In the rows, 128 means zero.
[119 148 176 163 215 166 118 155 110 109 150  35  94 115 125 182 158 168
 142 112 161 133 123  86 122 129 106 150  90 115 127 139 161 109 148 158
 157 119 123 194 184 116] | (40)
[ 78 117 139 139 124 128  91 125 127 112 120 103 101 173 149 174 106 128
 125 123 116  83 122 118 130 112 126  77 128 120 120 145 104 196 144 119
 171 114 123 107 154  73] | (175)
[125 114 116 147 176 117 169 157 137 124 153 132 153 127 103 102 137 141
 126 132 125 147 136 126 116 140  92 112 162 136 150 126 159 108 131  92
 187 154  96 110 143 108] | (175)
[124 109 104 189 111 154 136 120 141 185  97 125 134 130 147  72 149  82
  88 160 151 122 141 124 135 169 152 107 118 175 172 114  99 130 140 124
 152 142 151  68 124 121] | (169)
[127 104  89 166 153 101 136 149 122 100 120 139 112 145 127 169 148 129
 166 154 122 128 154  78 127 130  97 108 156 143 129 139  94 100 119 115
 155 117 139 107 119 138] | (175)
[ 55 148 160  91 149 175  75  50  98 123 185  31 119 109 108 170 165 130
 141  80 136 102 162 111 156 170  91 113  77 150 104 155  96  41  73 169
 128 128 121 169 129  93] | (56)
[ 83 148 122  98 173 136 124 138 150 110 111 140 105 145 115  48 171 155
 130 151 142 105 122 172 100 122 130 149 138 130 102 140 136 158  83 164
  87 147 144 151 114 117] | (169)
[134 135 126 141 115  99 137 108 113 126 117 157 135 121 128 141 159 130
 140 136 110 142 137  95 136 146 106  78 150 147 127 121  94  90 126  99
 133 130 146 119 102 147] | (40)
[133 103 147  95 124 109 142 127 116  95 110 121 164 126 108 121 139 156
 133 154 129 183 132  85 108 132 122 120 147 101 161 124 155 130 144 133
  87 103 142 159 168 155] | (78)
[ 69 132 147 188 149  99 103 121 101 106 141 126 139 154 134 128 135  84
 129 180  95 105 182 133  79 136 110 103 109  92 159 131  84  85 103 183
 171  50 121 138 153  96] | (135)
[121 148 117 143  94 111 154  63 106 110 115  94 178 129 123 129 159 155
 136 154 112  85  99 107 162 138 106  66  93 134 111 152 100  80 158 142
  89 150 155 108 112 128] | (37)
[174 127 243 175 162 124 177 123 132 108 168 149 121 150  65 119 113 140
  88 122  98 155 125 138 113 145 119 126 145 120 142 110 104  99  41 122
 168  51 103 153 210  75] | (40)
[119 140 135 170 115 132 168 128 147 141  85 130 125 138 156 176 112  96
 125 116 124 120 123 124 148 129 107 144 124 132 107 127  69  92 153 153
 128 141 123 127 106 154] | (135)
[154  89 134 124 134  98  80  79  85  95 126 134 149 127 100 160 140 111
 116 137 126 185 140 106  94 137 111 150 115 129 177 101 150 114 139 145
 127 115 112  96 120 122] | (102)
[134 114 175 110 149 115  86 169 111 104 126  91 106 147  92 122 159 139
  91 180 113 153 195  92 107 141 110 155 131  96 157 100 132  81  98 148
 147  96 109 183 171 105] | (102)
[ 97 123 124 143 118 118 164 123 114  98 112 136 175 131  98 103  94 138
 130 136 136 126 125 141  89 138 151 118 155  90 174 114 134 121 152 136
 139 100 120 196 119 145] | (78)
[163 162  72 158 140 132  80 128 138 137  54 175 144 149 103 126  59 101
 135 141  72 119 125 173 156 138 142 184 123 123 154  91 144 212 201 155
 155 153 182  95 138 150] | (104)
[ 97 136  90 173  95  96 124 114 105 126 126 150  86 114 135 114 107 124
 129 196 107  81 162 146 115 146 150 116 139 123 120 121  64  94 131 109
 145 111 122 127  33 149] | (40)
[120 138 156 188 153 105 113 118 144  82 150 159 143 156 162 122  99 144
 146 123 133 145 125 137  96 114  94  87 187 114 130 138 107  85 133 135
 109 118 113 186 161 132] | (135)
[140 132 102 186 120 129  67 146 117 179 123 127  89 162 162 117 107  87
 109  91  98  86 109 141  97 146 125 139 155 131 111  98  94 144 147 126
 155 111 126 132 117 101] | (135)
[149 152 118 160 159 154 141 185 153 142  89 146  87 140 150  87 142 159
 103 147 160  96 135 178 130  99 148 131 159 168 113 149 182 197 158 101
 130 172 139  84  69 133] | (169)
[ 90 101 112 139  79 124 125  93 110 144 118  83 135 130 118 119 148 131
 133 112 159 115 162 111  98 138 160 116 113 101 158 122 105  83 122 120
 111 132 127 199 127 131] | (102)
[143 123 126  72  30 157 104 103 141 225 132 111 104 119 117 100 134  89
 128  87  84 113 160 162 121 111 143 123 136  95 140 119  94 146 190 109
 133 116 109 178 101 151] | (135)
[ 89 132 152 111 137 142 133 138 132  94  98  87 132 148 110 119 151 149
  72 151 132 191 143 105 144 167 129 146 117 115 125 115 119 104  67 123
 126 161 174 109 162 106] | (175)
[155 113 130  90  88 141  90  60 136 146 158 110 138 134 124 113 111 153
 125 144 127 140  94 131 166 115 138  92 148 139 143 143 180 189 175  92
  86 146 166 107 171 100] | (37)
[116  49 153 100 116 106 144 120 136 142 149  97 127 163 125 123 157 139
 136 154 157 108 178 152 118 116 137 136 118  84 134 128  75 105  90 135
 120 111  82 138 146 120] | (104)
[154 145 175 149 158 102 164 181 163  90 138 178 119 149 123 139  84 131
 109 172 120 129 142 185 103 115 140 159 151 105 105  96  85 123 129 127
 170 123  58 176 152 120] | (40)
[118 113 129 146 154 133 166 107 138 124 157 138 131 127  84  85 130 124
 134 147 140 113 138 158  72 122 130 171 156 116 123 106 113 109  85 145
 111 102  96 195 143 118] | (135)
[124 133 142  70 120 148  54 113  98 129 117 103  80 116 128 176 174 124
 131 174 127 122 148  53 150 122 107 124 149 158 101 143 112 168 120 131
 138  96 201 105  77 153] | (40)
[151 108 142 109 107 127 111 182  91  52 166  96 176 169  88 165 133 160
 127 155 132 116 210  96 163 125 109 106 138  98 137  91 138 121 147 149
 134  73 127 178 185 103] | (102)
[149 112 115 171  87 116  92 128 119 134  99 121 100 134 102 103 137 111
  96 164 112 141 123 127  92 132 171 164 144 112 167  63 120 102 149 115
  96  97 126 171 104 100] | (37)
[105 176 185  68 126 132  86 115 127 117  94 146  91 123 126 149 140 129
  99 109 101 120 144 136 102 129 141 114  83 142 106 157 125 141  88 158
 146  98 116 106 120 142] | (169)
[ 84  83 145 183 145 128 171 109 137  86  84 128 134 198 142 128 117  89
 115 136 113  87 124 166 151 124  86 164 104 115 110 111  64 132  98 185
 136 117  89  92  99  70] | (56)
[139 106 137 114 121 105 123 142 131 158 116 175  93 142  96  98 171 136
 124 166 105 128 166 136 107 100 138  96 189 158 126 119 123 194  94  82
 106 104 126 107 132  84] | (102)
[134 183 161 112 155 153  81 169 138 126 156 156 101 104 149  93 114 139
 105  68  81 123 104  81 117 141  70  74 152 166 119 134 197 107 114  93
 214  89  90 154 172 115] | (169)
[111 126 164 140 103 145 164  47 139 103 135 103 154 148 142 115 152 119
 129 114 169  88  59  98 153 135 103 135 107 125 109 142  92  26  75 153
  89 129 127 174 118 106] | (37)
[105 110 125 125  97 140 179 166  92  88 159  47 189 146 116 125 172 153
 113 158 180 135 177  78 154 134 113 136 148 101 141 129 147  59 149 121
  93 123 155 196 111 119] | (78)
[143 127 126 145 165 170 118 146 134 179 172 113  92 109 117 177 136  90
 140 134 113 145 139  61 130 113 107 163 135 181 112 141 110 149 114 110
 188  65 118 156 208  88] | (104)
[149  69 112 167 145 164  97 146 125 147 154  44 104 122 140 134 170 135
 120 174 160 180 201  96 152 128 117 154 140 155 151 124 158 121 144  95
 114 142 161 106 146 112] | (56)
[127 105 123 208 172 139 146 161 146  97 133 131 127 148 121  95 115 139
 105 102 148 166 127 151  95 137 126 166 158 138 146 111 140 116 108 119
 146 132 135 150 153 120] | (169)
[206  86 180 110 148 130 156 180 174 152 182 102 133 107 134 130  72 180
 126  95 157 156  29 116 122 104 100 113 200 154  96 118 131 177 182 130
 106 103  74 155 166 133] | (56)
[ 87 101 118 127 128 120 180 130 121  94 184  85 160 145  95 108 131 159
 121 130 166 143 154  91 148 143  96 155 171 126 130 148 141  65 109 108
  96 151 127 148 103 112] | (175)
[ 95  80  90 112 105 108 144 132 137 114 146 166 166 176 133  87  67 122
 145 179 129 122 176 207 152 127 152 131 166  84 166 124 152 206 180 117
 116 137 118 106 140 113] | (78)
[ 92 109 178  95 169 157 154 164 112 114 136  83 115 167 148 110 134 184
  91  57 149 104  83  69 149 134  60 119 176 153  58 168 183 145  34 123
 146  98 132 108 101  94] | (56)
[125 133 182 133 166 141 162 177 140 146 143 132 120 161 121  99 123 157
 107  36 132 162 122 157  97 128 125 156 148 111 108 136 154 125  72 112
 144 126  74 177 186  91] | (102)
[198 112  97  98 134 130 111  87 108 146 190 160  97 102 172 113 203 153
 140 168 163 186 159 114 122 153 139  47  86 177 134 175 171  82  64  77
 128 119 135  49 162 132] | (169)
[123 146 185  83 125 126 146 123 115 116 149 115 148 106 109  67 165 194
 132 115 111 120 104 118 137 130  96  66 127 109 111 129 164 138 120 121
  93 111 122 128 137 129] | (40)
[114 126 124 172 150 150 138 146 132 144 183 104 136 154 156 131 138 108
 137  77 127 110 118 185 121 120  90 137 145 122  76 136  78 115 121 133
 165 135 124 134 129 100] | (135)
[132 168 213  81 120 100 163 192 168 139  92 149  85 128 158 153 133 133
  95  73  76 144  93 108  73  78 120 180 124 128  42 143 142 152  97  78
  99 115  59 161 183 103] | (78)
[108 107 116 167 156 130 133 115 119 108 145 116 123 131 119 130 129 142
 118 152 142 144 152 118 134 139 105 103 171 163 149 108 144 101 135 109
 122 137  92 151 111  80] | (56)
[202 135 154 152 120 143 154 135 141 151 165  98 140 108  95  77  88 138
  91 166 122 122 157 104 137 151 126 204 132 135 125 123 146 102 147 104
 133 137 126 138 156 165] | (40)
[178 106 162 141 137 105 156 152 152 108 199  91 183 172 133 138 109 188
 116 103 125 130  99 170 158 100  93  91 171 123  94 140 148 148 190  86
 119 174 105 121 205  78] | (37)
[ 57 126 136 125 151 109 163 152 108 103 148  96 154 116 145 105 134 165
 119 158 145 127 135  99 125 157 107  96 139 125 122 139 142  93 126 122
 104 129  92 132 134 113] | (78)
[160 112 104 113 121 135 149 117 137  66 112 114 162 132 113 126 103 173
 134 163 185 161  90 133 119 135 149 145 122 107 135 130  88 123 169 208
  81 131 166 180 112 210] | (169)
[117 120 155 167 115 109 170 130 162 154  82 139 129 132 167  85 153 113
 116 119 125  93  76 175 133 126 105 121 135 118 115 121  79  52 124 122
 145 166  91  89  42 141] | (37)
[160  61  96  68  97 114 152  80  79  69 147 137 168 133 114 169 127 151
 115 156 156 185 133  77 121 132 113  88 102 126 179 133 162 134 191 156
 133  89  75 114 109 154] | (169)
[125  94 162 147 151 148 155 215 139 114 146  99 144 165 105 119 108 171
 118  79 173 128 160 116  97 118 139 159 188 113 114 102 125 148 119 124
 129 104  78 221 188 120] | (102)
[139 147 153 138 136 109 164  97 119 141 127 136 181 106 125 120 153 111
  94  73 139 162  17 120 104 167 112 112 109 143 145  91 151  32 112 130
 145 138  92 124 119  93] | (37)
[ 74 108 154 117 156 114 135 132 107  70 137 134 117 156 119 116 143 117
 106 182 149 143 140  43 110 159 101 162 130 130 132 129 112  71  38 167
 113  62  96 121 125  96] | (175)
[132 151 129 126 155  96 101 130 114 132 109 161 101 103 117 101 151 140
 121 172  90 137 129 154  59 130 144 112 125 124 118 110 113 158 123 115
 159 117 112 117 114 139] | (40)
[145 122 146 142 113 151 185 104 129  98 121 140 156 136  91 135 142 131
 127 144 147 130 151  88 118  79 119 149 158 134 136 129 186 149 119 114
  94  91 154 168 146 125] | (135)
[ 91 163 182  76 157 100 127 155 133 103 105 120 173 130 146 133 111 140
 103 120 140 137 101  98  97 146 117 141 131 120 111 137 157 118 132 153
 114 142 104 147 161 141] | (78)
[137 132 112 162  98  99 150 115 118 117 160 112 164 144 110 116 103 156
  94 138 130 148 104 121 128 144 134 122 177 139 125 124 118  76 158  97
  91 147 132 162 114 105] | (37)
[146 143 134 132 121 159 201 207 134 145 143 124  91  90  67 161 172 125
 137  90  89 118 127  99 106 109 133 148 122 148  64 113  99 132  34  81
 195  41 147 137 151 110] | (175)
[220 126 172  98 136 106 120 183 133 140 113 116 123 157 106 176 168 123
 107 127 103 124 120  60 129 129 105 161 130 142 103  96 133  93 127 133
 135  94 104 143 188 115] | (37)
[108 126 148 209 193 136 115 138 112 102 131  89 110 132 164 133 165 114
 121 162 167  83  95  28 103 165  86 126 130 156 103 110  77  47  63 146
 186  99 136 166 151 112] | (40)
[103 160 204 141 121 170 165 147  98  70 102 118 183 156 148 123 172 137
  90 119 135 131 116  83 158 120  76  96 150 152  85 160 104 126  86 140
 127  85 168  88  88 120] | (78)
[180 104  80 141 166 130  94 129 146 115 128 205  69 148 113 137 121 100
 161 126 130 212 147 172 120 120 144 220 151 151 160 113 159 164 127 139
  87 116 146 117 128 135] | (169)
[100 140 136  80  92 144 229  97 110  93 130 127 205 103 146 146 187 125
 133 176 119 140 109  36 159  93  64  48 105 149 103 189 152 124 120  97
 160  97 154 115 154 115] | (78)
[ 71 146 141  58  90 154  90 127 142 180 106  95 118 178 114 125 187 101
 125  81 131  58 224 142 129 115 148 145 135 124  93 141  98 140  89 105
 137 176 129 203 146  98] | (102)
[125 143 165  80  97 120  38 126 132 139 115 138  94 169 127 111 149 113
  98 101  74 120 164 133  89 104 132 149 143 135  82 146 107 198  95  92
 118 126 137  77 125 103] | (175)
[150 130 160  66 120 132  52 113 137 173 115 128  80 130 153 144 178 106
 134 128 130 115  97 166  74 102 164 121 106 116 111 130  94 146 121 141
 156 106 100 135 112 127] | (37)
[149 139 114 162 146 134 171 145 119 111 136 115 151 116 106 152 137 173
 132 112  99 144 115 116 141 115  99  85 141 139 128 122 174 117 183  84
 163 133 103 150 158 109] | (37)
[129 152 139 137 152 159 177 171 102 108 157 102 141 107  99 137 157 167
 113 102 113 163 187 106 130 113  99 157 126 137 104 132 193 128 149  73
 157 137 102 144 130 127] | (40)
[130 150 123 113 131 105 190 140 100 136 162 112 155 125 101 113 143 164
 105 145  99 114  83  93 115 136 102  90 136 142  94 149 121  97 139 129
 136  97  84 148 122  95] | (37)
